Below are the code and all the weights of a small trained network. Each question names an input and a class and asks about switching units off, where a switched-off unit gives its printed mean instead of its output.

import numpy as np


def w(rows, s, z=0):
    codes = np.array(rows[::2]) - 128.0
    scale = np.full(codes.shape[1], s)
    scale[-1] = z or s
    return codes * scale


def norm(h):
    return h / np.sqrt((h * h).mean(-1, keepdims=True) + 1e-5)


def f(y):
    return y / 2 * (1 + np.tanh(0.7978845608 * (y + 0.044715 * y**3)))


def log_softmax(a):
    a = a - a.max(-1, keepdims=True)
    return a - np.log(np.exp(a).sum(-1, keepdims=True))


def net(x, mask):
    res = np.array(x, float).reshape(1, 8) / 4 @ E
    u = 0
    for l in range(2):
        y = f(norm(res) @ A[l][:, :-1].T + A[l][:, -1])
        res = res + np.where(mask[u : u + 6], y, B[l][:, -1]) @ B[l][:, :-1]
        u += 6
    return log_softmax(norm(res)[-1] @ U[:, :-1].T + U[:, -1])


A, B = {}, {}
E = w([
[123,123,127,119,138,124,124],'x0',
[130,123,138,148,109,140,129],'x1',
[164,76,90,212,188,182,140],'x2',
[107,118,139,101,169,144,108],'x3',
[134,136,127,133,128,130,128],'x4',
[126,128,131,131,125,133,125],'x5',
[122,115,45,81,79,151,53],'x6',
[1,141,79,166,136,95,143],'x7',
],0.007)
A[0] = w([
[125,174,222,163,178,69,190,87],'L0N0',
[102,254,163,78,90,57,90,15],'L0N1',
[24,168,105,164,117,92,81,18],'L0N2',
[156,68,200,2,59,105,182,193],'L0N3',
[72,184,211,71,60,109,100,5],'L0N4',
[98,190,74,96,80,166,56,82],'L0N5',
],0.0081,0.0034)
B[0] = w([
[8,139,231,148,97,101,37,227],'L0N0',
[116,73,74,178,165,131,156,210],'L0N1',
[177,183,160,68,126,203,161,190],'L0N2',
[193,121,138,130,147,169,114,255],'L0N3',
[140,124,49,210,214,117,124,198],'L0N4',
[116,81,184,131,80,97,114,209],'L0N5',
],0.011,0.0054)
A[1] = w([
[148,154,131,159,138,54,124,122],'L1N0',
[112,82,81,150,77,155,100,145],'L1N1',
[141,41,84,81,52,131,67,112],'L1N2',
[2,205,93,166,125,139,200,115],'L1N3',
[95,108,92,229,194,95,80,255],'L1N4',
[174,92,138,207,175,200,130,185],'L1N5',
],0.0081,0.0021)
B[1] = w([
[98,169,25,158,216,138,110,128],'L1N0',
[103,70,153,149,145,94,168,176],'L1N1',
[35,190,188,214,178,89,105,204],'L1N2',
[239,217,135,70,99,151,130,197],'L1N3',
[149,2,37,121,110,99,153,255],'L1N4',
[99,158,60,50,101,123,174,252],'L1N5',
],0.0095,0.0071)
U = w([
[129,11,25,103,164,110,180,142],'0',
[34,81,255,202,127,100,72,226],'1',
[216,219,175,18,108,242,103,1],'2',
],0.0084,0.00096)

Each question gives the input, the list of numbers given to net, and the class t.
The units are the neurons (one row each of A and B). Each row of codes is followed by its name. A weight is (code - 128) times the scale printed after its matrix; where a second scale follows, it is the last column's (A, B and U).
mask holds one flag per neuron, layer by layer. A switched-off neuron (its flag False) gives its mean, the last column of its row in B, instead of its output. The means were averaged over made-up inputs and are rounded, as every weight is.
A unit's drop is (log p(t) with every unit on - log p(t) with that unit switched off) / (log p(t) with every unit on - log p(t) with every unit switched off).
The circuit of an input: a set's keep is (log p(t) with only the set's units on - log p(t) with every unit switched off) / (log p(t) with every unit on - log p(t) with every unit switched off). Starting from all 12 units, units are removed one at a time, each time the one whose removal leaves the highest keep (on an exact tie, the one counted first), for as long as the keep stays at least 0.8.
units of the circuit, in order: the units of the circuit, biggest drop first
k most important neurons: the k neurons with the biggest drops, biggest first
k most important neurons of layer l: the k neurons of layer l with the biggest drops, biggest first
drop of u: that unit's drop, to one decimal
input [-8,6,6,2,6,-6,8,-2], class 1: units of the circuit, in order : L1N2, L0N4
input [-5,-6,-7,0,4,-4,-6,2], class 0: 2 most important neurons of layer 1 : L1N4, L1N2
input [6,6,-8,-3,-6,-7,-4,-8], class 0: units of the circuit, in order : L0N4
input [-3,4,7,7,1,8,8,-3], class 1: 4 most important neurons : L1N2, L0N4, L0N1, L0N3
input [5,-8,-7,-6,4,-4,-5,2], class 0: 2 most important neurons : L0N1, L1N4
input [8,4,0,-2,-8,6,2,1], class 1: 2 most important neurons : L0N5, L1N3
input [8,3,-7,-4,4,7,-6,7], class 0: 4 most important neurons : L0N4, L0N1, L1N4, L1N2
input [5,-8,-5,7,5,0,8,-3], class 1: 2 most important neurons : L1N2, L0N5
input [-2,7,-7,-7,8,2,-3,-5], class 0: 2 most important neurons : L0N4, L0N1
input [0,-1,-7,-6,-7,2,-8,-7], class 1: 3 most important neurons : L0N0, L1N3, L0N2
input [-2,4,-8,2,5,-8,1,5], class 0: 2 most important neurons of layer 0 : L0N4, L0N1
input [1,-6,3,-8,-4,1,-1,-4], class 2: 2 most important neurons of layer 1 : L1N4, L1N1
input [-6,4,1,5,-2,8,2,3], class 2: 2 most important neurons of layer 0 : L0N2, L0N0
input [-5,-4,4,-5,5,-6,7,7], class 1: most important neuron : L0N5
input [-6,5,2,-4,-4,5,-1,-3], class 2: 3 most important neurons : L0N4, L1N4, L0N1
input [-2,-1,0,-7,-6,-6,3,-4], class 2: 2 most important neurons : L0N3, L0N0
input [6,-8,2,-6,-4,2,-5,-8], class 2: 2 most important neurons of layer 1 : L1N2, L1N4
input [-7,-4,-5,-8,2,7,-2,6], class 2: 2 most important neurons : L1N3, L0N2
input [3,0,4,-2,-3,-6,-7,-4], class 1: drop of L0N0 : 3.1
input [-6,-4,2,-5,6,-3,-5,-1], class 1: drop of L0N0 : 1.5
input [-5,5,1,4,3,-6,5,1], class 1: drop of L1N3 : 0.0
input [3,3,-8,1,1,0,1,4], class 0: drop of L0N4 : 2.0
input [5,1,-5,1,-3,1,8,-1], class 1: units of the circuit, in order : L1N2
